Each row of numbers belongs to one of the elements below and depends on some of the facts about them. Some rows are named. Which element is each other row?

Some facts about the elements:
sustos | kladra a
madan | kladra b
febas | kladra b | sobri detrimol, nuza
gakiti | kladra a | sobri rugivu, nobi, dezam
flogros | kladra a | sobri naskal, fomus, meruskos
fligrol | kladra c | skebreben bolemur
febin | kladra a | skebreben drifus
nebril | kladra a | sobri brisa, robos, digugrol, mome
bulas | kladra a
zogrik | kladra f | skebreben flesto
troras | kladra a | skebreben tuzeklik
nosimo | kladra a
nemi | kladra b
flesto | kladra a | skebreben tidrus
lunik | kladra c | sobri muvik, vizudres, bravim
notrok | kladra b | skebreben trulir
brabrok | kladra a | sobri nemi, fitin
plufal | kladra b | sobri robos, drifus, detrimol, didam, bragrusok, fletak, pozur
dukeni | kladra d
skerim | kladra a | sobri meruskos, sesoskel
tomem | kladra b | sobri velok, detrimol, grikir, skesok, zeka, pegrigran
poflok | kladra a | sobri didam, bidun, meruskos | skebreben troras
mibol | kladra a
vifiklu | kladra a | sobri bibrir, brikludu, pozur | skebreben mome
trunel | kladra a | sobri binan, bredar, mepudas, drelo, sesoskel, kluzu
romor | kladra d | skebreben bibrir
tiske | kladra b | sobri moser
tidrus | kladra a | skebreben moser
sesoskel | kladra a
didam | kladra a
vistel | kladra b
grofu | kladra a | skebreben gozu
trekik | kladra a | sobri drodri, bidun
klide | kladra a
fitin | kladra a
gragrok | kladra a | skebreben drotrar
migre | kladra a | skebreben porem
bredar | kladra b | skebreben gragrok
luskigrik | kladra b | skebreben dukladru
vipla | kladra a | sobri sustos, vizudres, rigru | skebreben klogrur
bravim | kladra a
kator | kladra a | sobri zogrik, bulas, satros | skebreben dadro
drodri | kladra a | skebreben nuskedres
leplal | kladra b
fimum | kladra g | skebreben grifezok
moser | kladra d
bobe | kladra b
vizudres | kladra e
dukladru | kladra d | sobri brisa, fevul, brotro, gragrok, bravim, porem | skebreben plogras
grifezok | kladra b | sobri mibol, bibrir
vimas | kladra c
brikludu | kladra e | skebreben naplus
druzoplan | kladra g | sobri dratuk, leplal, vistel
nases | kladra b | sobri grikir, meruskos | skebreben vifiklu
gralom | kladra e
treplugur | kladra b
dazor | kladra a | sobri nosu, fligrol, gralom, fitin, porem | skebreben muvik
gozu | kladra a
nobi | kladra a
satros | kladra d | skebreben bredar
bredrik | kladra a | sobri ploki, zeka
drabor | kladra a
zeplafan | kladra b | skebreben pegrigran
breklin | kladra a | skebreben nobi
riflu | kladra c | sobri muvik, nosimo, madan
pegrigran | kladra a | skebreben naskal
stogru | kladra b | sobri graler, didra, saze, mibol, skuple, kluzu, migre, trubusa | skebreben sinok
drelo | kladra c
porem | kladra b | skebreben digugrol
detro | kladra c | sobri brotro, bidun
drotrar | kladra a | skebreben migre
flurur | kladra b | sobri dukeni, gralom, nemi, fitin
fipudun | kladra f | sobri rivak, didra, fimum, didam, fleboflan, nobi | skebreben dratuk
zumagrur | kladra c | sobri madan
muvik | kladra a | skebreben rigru
gazus | kladra b | sobri klide
fevul | kladra c
sinok | kladra b | skebreben didra
fimuk | kladra g | sobri muvik, skesok
sibrul | kladra a | skebreben skerim
binan | kladra b
klogrur | kladra a | sobri madan, skuple, bolemur | skebreben zeplafan
ploki | kladra a
tuzeklik | kladra a | sobri mibol, lufu, treplugur | skebreben vistel
siti | kladra d | sobri povistin, meruskos
saze | kladra b
mome | kladra a
guvak | kladra a | sobri tidrus, dezam | skebreben plama
dustistan | kladra b | sobri zogrik, fliskam, madan, nuza, bolemur | skebreben rivak
bifor | kladra g | skebreben sibrul
fletak | kladra a
nuza | kladra b
toflen | kladra b | sobri zogrik, nosu, fliskam | skebreben bulas
platrer | kladra c | sobri graler, vimas, brotro, skesok
skesok | kladra c
mepudas | kladra a | skebreben stogru
stogon | kladra a | sobri febin, tidrus, lufu
sekek | kladra b | sobri robos, graler, povistin, treplugur, fitin, moser
bravik | kladra c | sobri fimum, nuskedres, naskal | skebreben fleboflan
gomal | kladra a | sobri febin, gragrok
povistin | kladra a
modo | kladra a | sobri leplal, gralom, mome
pozur | kladra g
naskal | kladra c | skebreben drodri
didra | kladra g | skebreben stedram
dezam | kladra b
naplus | kladra d | sobri zogrik, dadro, notrok, mepudas, meruskos, klide | skebreben breklin
grikir | kladra f
zeka | kladra a
dadro | kladra a
sodor | kladra b | sobri sibrul, satros, gozu
bragrusok | kladra a
fleboflan | kladra a | skebreben grofu
trubusa | kladra a
skemul | kladra e | sobri robos, detrimol
skuple | kladra a
stedram | kladra e | sobri naskal | skebreben fomus
robos | kladra b | skebreben vimas
dratuk | kladra a | skebreben fetrik
rigru | kladra c | skebreben pladrir
pladrir | kladra b | sobri gralom | skebreben gazus
nuskedres | kladra a | skebreben klide
kluzu | kladra e
fetrik | kladra a | sobri drotrar, drabor
fliskam | kladra a
brotro | kladra b
bidun | kladra a
graler | kladra b | skebreben trekik
rugivu | kladra d | skebreben robos
bolemur | kladra a | skebreben mepudas
digugrol | kladra a | skebreben febin
trulir | kladra a | skebreben flurur
plama | kladra a | sobri nosimo, mome, moser
plogras | kladra a | sobri mepudas, skuple
greplozel | kladra c | sobri flesto, dukeni | skebreben graler
rivak | kladra c
velok | kladra a
druvivom | kladra e | sobri drodri
detrimol | kladra a
nosu | kladra a
meruskos | kladra a
fomus | kladra a | skebreben bobe
lufu | kladra a | skebreben sekek
bibrir | kladra c | skebreben detrimol
drifus | kladra c | skebreben nosu
brisa | kladra e
plagogror | kladra b | sobri drabor | skebreben romor

Some rows with their names:
dukladru: [ -1  -2  -1   5   3  -5   1  -2   0  -6  -4  -3  -2  -1  -2  -2  -1   4
   7   5  -4   7  -2  -1   5   4   2   2   6  -4  -9  -3   3   0   2   2
  19   6  -4  -3   1  17 -14   4   2]
detro: [ -1  -4  -3   4   3   9   1  -3  -1  -4  -4  -2   3  -1   3  -1  -7   5
   4   7  -4   5   1   2  10   3   0   3   9  -4  -5  -2   3  -1   6   4
  18  12  -5   1  -2  14 -18   4   0]
stogon: [ -5   8   1   4   3 -10  11   3  10  -4  -6   0   7   1  -2  -3   7   0
   0   1  -5   1  -8 -15   1   2  -1   3   8   0  -6   3  -1  -2  -2   2
  17   3  -3  -1   5  24 -17   4  -2]
nases: [ -2  -2  -1   2   6  -1  -3  -3   3  -1  -4  -1  -1  -6   7  -2   3   8
   5   3  -2  -2   2   3   4   5   1  15  20  -6  -6 -17   2   1   6  -1
  21   4  -5  10   0   6 -16   6   9]
zumagrur: [  1  -3  -3   8   3  -2   2  -8  -1  -8  -4  -6  -4  -5   0  -3  -4   3
   6   2  -4   4   1   1   9   4   1   5  10  -2  -7  -5   2   0   3   1
  18   5  -5   1   2  13 -13   4   2]
skerim: [ -4  -6  -8  11   4   9   9 -12  -5  -6  -5  -5   3  -5  -2  -2 -17   2
   2   8  -6   8   0  -1  14  -1   0  -3   8   4  -5  11   1   0   6   7
   5  13  -4  -3  -2  14 -21   3  -9]
dazor: [  4  -2   6  -2   7 -19  -9   1   4  -4  -4   3  -5  -7   4  -3   9   7
  12  -2  -1   3  -2   0  -1   7   0  14  15  -5  -9 -20   4  -1   4  -3
  25   2  -5   4   2  12 -11   6   9]
sinok: [ 14   1   5 -23   4 -13  -3 -16   7  -1   2   5  10   3  15 -18  -2  -4
 -26  15 -11   9  37  10 -19 -11 -12   6  -9  -1  -8  -3   0  -9  22 -10
   6   0  -6   5   0   7  19   0 -10]
dukeni: [ -2  -2   3  -6  10 -33 -12  -1  -7  -5   3   5 -11  -7  -6  -2   9   5
   4   2  -2  14  -5  -8  -9   3   4   6   4   9  -9   2  -1  -1   0   1
  -3  -5  -1  -8   8   2   4   4  -6]
nuza: [-11   0  -5  -2   9  -6  -6  -4  -5  -3   1   1  -4  -4   0  -2   4   4
  -7   7   1   8   0  -4  -1   0   4   6  15   4  -5  -1   0  -1  -1   4
   4  -3  -1   0   1  -5  -7   3  -5]
brikludu: [-15   4  -2 -10  11 -20  -9   3   2   4   1   6  -1  -4   5  -2  17   7
 -10   8   2   2  -3  -6  -9   2   4  15  22   2  -5 -11  -4  -1   0   3
   7  -8   0   8   4  -9 -14   6  -1]
vimas: [-12  -4  -8   1   8   1   0  -6 -10  -3   1   0  -2  -1  -5   0  -7   3
  -6  15  -1  15  -1  -4   2  -2   6  -6   5   7  -6  13  -1  -1   0  10
  -2   4   0  -9   0   0 -13   2 -14]
dratuk: [ 10 -13   9 -24  11 -11 -29  14   1  -1   7  25  11   1   8   4  14   8
  10   5   3  25   1 -11 -11   5  -1  -2 -12   2   4   6  12  -5   5   9
  17  20   2 -11  -2   6   3   0 -14]
bolemur: [ 25   8   1 -47   7 -42 -11 -10  -9   1   8  14   3 -10  23 -23   1   0
 -45  45 -28  10  27   5  -7  -2  -5  -4  16  -3 -14  26  -5 -13  10 -13
   9  -8  -1   5  -3  -6  32  -3   2]
satros: [-15  26  -3  45 -11  29 -28 -17  -7 -23  15  -4 -18   6 -21  -6  50   3
 -48 -28  23 -21 -43 -30  23  -4   6  24  -7  -7  18  11   9  12 -28 -21
  -3  -2  -3 -20  -8 -34  28   7   8]
febin: [ 12  32 -17   6  -4 -28   9  39   3 -25  15 -12  10  30  -1  13   8   1
 -25 -21  -9   9 -37 -15  11  10   4   1  12  10   8  18   1  19   5   9
  -1 -17   6  -6  30  10  -8  -2   2]
fevul: [-12   1  -3  -5   8 -12  -7   3  -1  -1   1   3  -4   1  -2   0   9   4
  -6   8   2  10  -2  -6  -5   0   5   1   8   1  -7   1   0  -1  -3   5
  10  -2   0  -6   5   0 -10   3  -6]
didam: [-15   2  -5  -4   9  -3  -2   1   0   2   0   5   4  -1   3   0   6   4
 -12   9   1   6  -3  -9  -3  -1   3   3  12   4  -2   3  -1  -1   1   6
   3  -1  -1   1   1  -3 -16   4  -9]

Name these rows:
No name comes twice in this set of rows, the named rows included.
[ -4   3   4 -21   6  -3   0 -18  16   3   3   4  15  10  14 -15   3  -5
 -32   4   0   9  39   3 -33 -19 -13  10 -16   4  -1 -13  -1  -7  24  -6
  -4  -4  -5   8   2  -1   9   1 -22]	didra
[ -3   3   0   5   4  -5   6  -1   5  -4  -6  -1   1  -4  -1  -2  -1   2
   3   4  -5   4  -4  -8   4   3   1   5   9  -1  -6   1   1  -2   1   3
  14   5  -4   0   3  19 -17   5  -1]	tuzeklik
[  2  -9   6 -16  10 -13 -23   9  -2  -2   5  18   5   0   5   2  11   7
   4   3   1  21  -1  -9  -9   4   1   0  -6   3   0   3   8  -2   3   7
  12  12   0  -8   0   4   2   2 -12]	leplal
[-19  17   4 -12   8 -20   2  14  21   6  -3  11  13   2   4  -3  31   1
 -18   2   3  -3 -11 -30 -15   0   1  12  18   3   1   1  -5  -4 -12   3
  14 -10   2   9   8   6 -21   5  -5]	rugivu
[-19   6  -4  -6  10  -9   0   3   6   4  -1   7   8  -1   2  -1  11   3
 -14   8   1   5  -5 -17  -6  -2   3   4  14   5   0   7  -3  -3  -3   8
   5  -1   1   3   1   1 -19   4 -10]	fleboflan
[  7  15  -3  24  -8  22   3   5 -10  -7  12 -17   2  27 -12  13  19  -1
 -28  -8   5  -2 -27 -18   6   1   3   6  21   2  16  32   1  17  -5   3
 -29 -15  -4 -18  26 -13  25   4 -15]	migre
[  6  -7   4   1   6 -14  -5  -3  -3  -8  -3   1  -4  -7  -1  -1  -3   5
  15   1  -5  11  -2  -2   3   5   0   4   2   1 -10  -3   4  -1   6   2
  16  10  -4  -5   2  18 -10   4  -1]	pladrir
[-10   3  -7   7   5   3  -5 -14  -2 -12   2  -6  -6  -6  -3  -5   1  -2
  -9  -4   2  10   2 -16   6  -4   4  -4  13  11   2   5   3   1 -10   6
   6  -3   0  -2   0   0   3  -3 -12]	bulas
[ 21  18 -12  10  -5 -10   1  26  -7 -19  16 -16   4  30  -2  16   5   2
 -16 -15  -6  11 -25  -6   8   9   3   0  19   7  10  17   5  21   9   9
 -11 -16   1 -11  32  -1  14  -1  -4]	digugrol
[-12  20  -3  38  -9  26  -8  -1 -14  -9  12  -4  -8  19 -26   4  35   2
 -38  -6  13 -10 -43 -24  14  -3   6   8 -12  -8  11  41   3  11 -16  -8
 -23  -3  -4 -35   6 -18  18   9  -8]	gragrok
[ -4   5   1  -1   5  -6   3   3  13   0  -5   2   7  -3   7  -3  11   5
  -2   1  -1  -4  -3  -9   1   3  -1  14  20  -5  -3 -11   0  -2   0  -1
  22   2  -4  11   2  12 -20   6   5]	fipudun
[ -4  -3  -5  10   3   2  12  -8  -4  -6  -5  -5   2  -4  -4  -2 -14   1
   1   8  -7   9  -3  -6  11   1   1  -3   5   4  -6  13  -1   1   5   7
   3  10  -4  -6   2  19 -20   3  -9]	grifezok
[  6  -9   0   7   4 -13   2  -9  -9 -11  -3  -3  -5  -6  -8  -2 -11   2
  13   3  -8  15  -4  -2   7   3   2  -4  -4   5 -10  12   2   0   5   5
   5  11  -5 -13   2  22  -6   3  -7]	flurur
[-11   4   0  -5  10 -16 -15  -3   5  -2   1   3  -5  -6   6  -4  17   6
  -7   0   4   2   2  -9  -5   1   4  15  24   1  -2 -19   1  -2  -5  -1
  17  -7  -1  10   3  -8  -3   3   2]	zogrik

The same elements again, as new rows of numbers:
Some rows with their names:
povistin: [ -4   0   2   9 -14   4   4   2   5  -3  -2  -3  -7   5   5   2   1   4
  -2 -10   0   2   6   5  -1   0  -2]
nuskedres: [ 18  29  -9  11  30  36  13 -24  48 -24  -5  -4  24  11 -15 -13  19  50
 -20 -11 -58 -34  21 -11 -37   3  12]
drelo: [-2 -5 -2  7 -3 10  6 -2  4 -2  0  1 -2  1  6  4  1  1 -6 -6 -2  4  1  5
 -1 -4 -3]
gralom: [-12  -5  -3  13   1  23 -18  -8 -10 -13 -10   3 -11  10  21  14 -23  -9
  19  -8  -6 -20   5  -2   0  -2  -5]
nosimo: [ -5 -10   6  11  -6  10  -5   1  11  -4   2  -2 -13   1   4 -12   6   2
  -8   1   3   1   3  14 -11   2   1]
dadro: [  9 -14  -5  -2 -12  10   8  -7  14 -18  12   1  -9  -5   5   6   0   6
   1  -9   2   4   3   0  -2  -1 -16]
flesto: [-3 -4 -3  9 -1 12  3 -3  4 -3  0  3 -1  4  5  5  1  2 -7 -3 -5  1  2  2
 -2 -4 -2]
stedram: [-40 -34 -27 -18 -15 -35 -36  -5 -17   6  22 -20  21  -5 -57 -47  -7 -38
  24 -15  13   6  32 -28  14 -46 -28]
guvak: [ -6  21 -10  -2  24 -15 -10  -2 -22  22 -12   0  21   2 -16  -5  -4   1
  -9  15  -6   5  -5 -12   8  -3  18]
lufu: [-13   9  -7  16  10   5   4   1  -7  20 -12   4  10   8  -2   3   0   3
 -19  -1  -8   9   0   4  -1 -11  11]
riflu: [  6  -5  21 -18  11  -3 -26  -3   4  -8   5 -10  -7  -1 -12 -46  23  -5
  10  26  17 -12 -14  21 -19  15   9]
stogru: [ 11 -39   1 -16   4 -43 -24 -28 -29  26 -30  -7  14 -27 -35  26   7 -19
  12   3  45   3   3 -19  -8 -34  -3]
bidun: [  5 -12  17   3  -2   0  23  -3  18   6   5  14  24  -4  30   7   8 -11
   5  -1 -17  14   4  -4  -7  -6  -1]
fimum: [-12  10  -4  17   3   6   2   5  -7  14 -13  -1   6  10   0  -4   1   2
 -17  -2  -6   9   2   9  -3  -8  12]
flurur: [  7  -2 -10 -13   5  10 -39 -17 -15 -31   2  -2 -14   0  10  14 -32 -12
  43   3  -2 -33   3 -30  11  11 -11]
grofu: [-2 -5 -2 10 -4 11  6  0  6 -4  0  2 -2  0  5  3  1  3 -8 -4 -4  4  3  4
 -4 -2 -3]
binan: [-3 -6 -2  7 -2  9  7 -1  4  0 -1  1 -1  1  5  4  1  3 -7 -6 -1  4  1  5
 -4 -6 -3]
brabrok: [ -2   8  -3  -6   7   1 -29  -5 -20 -10  -7  -2  -3   5   3   8 -21  -9
  25   4  -3 -26   0 -18  11   7   4]

Rows to name:
No name comes twice in this set of rows, the named rows included.
[ -4  28  22  11 -22  28 -36  22 -34   0 -16  -1  19  16   5 -17  23   0
 -29  55 -21  44 -51 -26  31  37  28]	vipla
[ 31  21  -9  -3  25  36  22 -27  54 -43   8  -4  22   5 -14  -2  21  53
  -6 -16 -55 -40  19 -16 -30   2  -7]	klide
[ -6  22  -2  -3  23 -12 -11   2 -23  22 -14   0  22   5 -14  -7   1  -1
  -7  15  -7   0  -8 -10   6  -2  21]	plagogror
[ 20   0  -9 -27   7  -9  -5 -11  -3 -20  14  -7   3  -6 -14  -5   5   5
  13   8   9  -5 -10  -8   9   3 -14]	plogras
[  8 -15   9  -3 -26   8  18  15  22 -12  14  10 -17 -21 -17  27   9   5
  -5 -13   0 -14  -5  -6   0  16 -15]	detrimol
[ 12  29 -12  14  -3  31  -7 -12  21 -21  -7 -12  10  19 -13 -25  14  46
 -31   6 -41  10   4 -19  -9  10  10]	naskal
[  6   9  -2 -13  11  -9  -6   0 -10   0  -1  -1   9  -2  -9   0   0  -2
   7   9   2  -5  -7  -8   7   2   3]	sodor
[ -4   6   2  -4   5   2 -36  -5 -16  -9  -7  -4 -12   4   2  -1 -21 -10
  25   8  -1 -27   2 -17   4  11   6]	modo
[ -2   5   5  -5  -5 -12 -27   5  -1   3   0  -5 -14  -5 -16 -16  -5  -1
   3  11   4 -11   4 -10  -2  18  11]	tiske
[  1   9  15 -16  -3 -11   7  23  -6   3   2   2   4 -14 -30  20  12   0
   5   4   5 -23 -15  -7  10  18   5]	febas
[ -3   7   9  -6  -6 -13 -15  13  -2   5   0   1 -10 -11 -19   1  -3  -3
   5   6   2 -19   0 -15   2  22   8]	nebril
[ -5  38  22  -9 -21 -31   0  13 -17  -1 -18 -27  20  21  -4 -17   7   7
  17   0   4   6   3  -2  15  -2  16]	nases

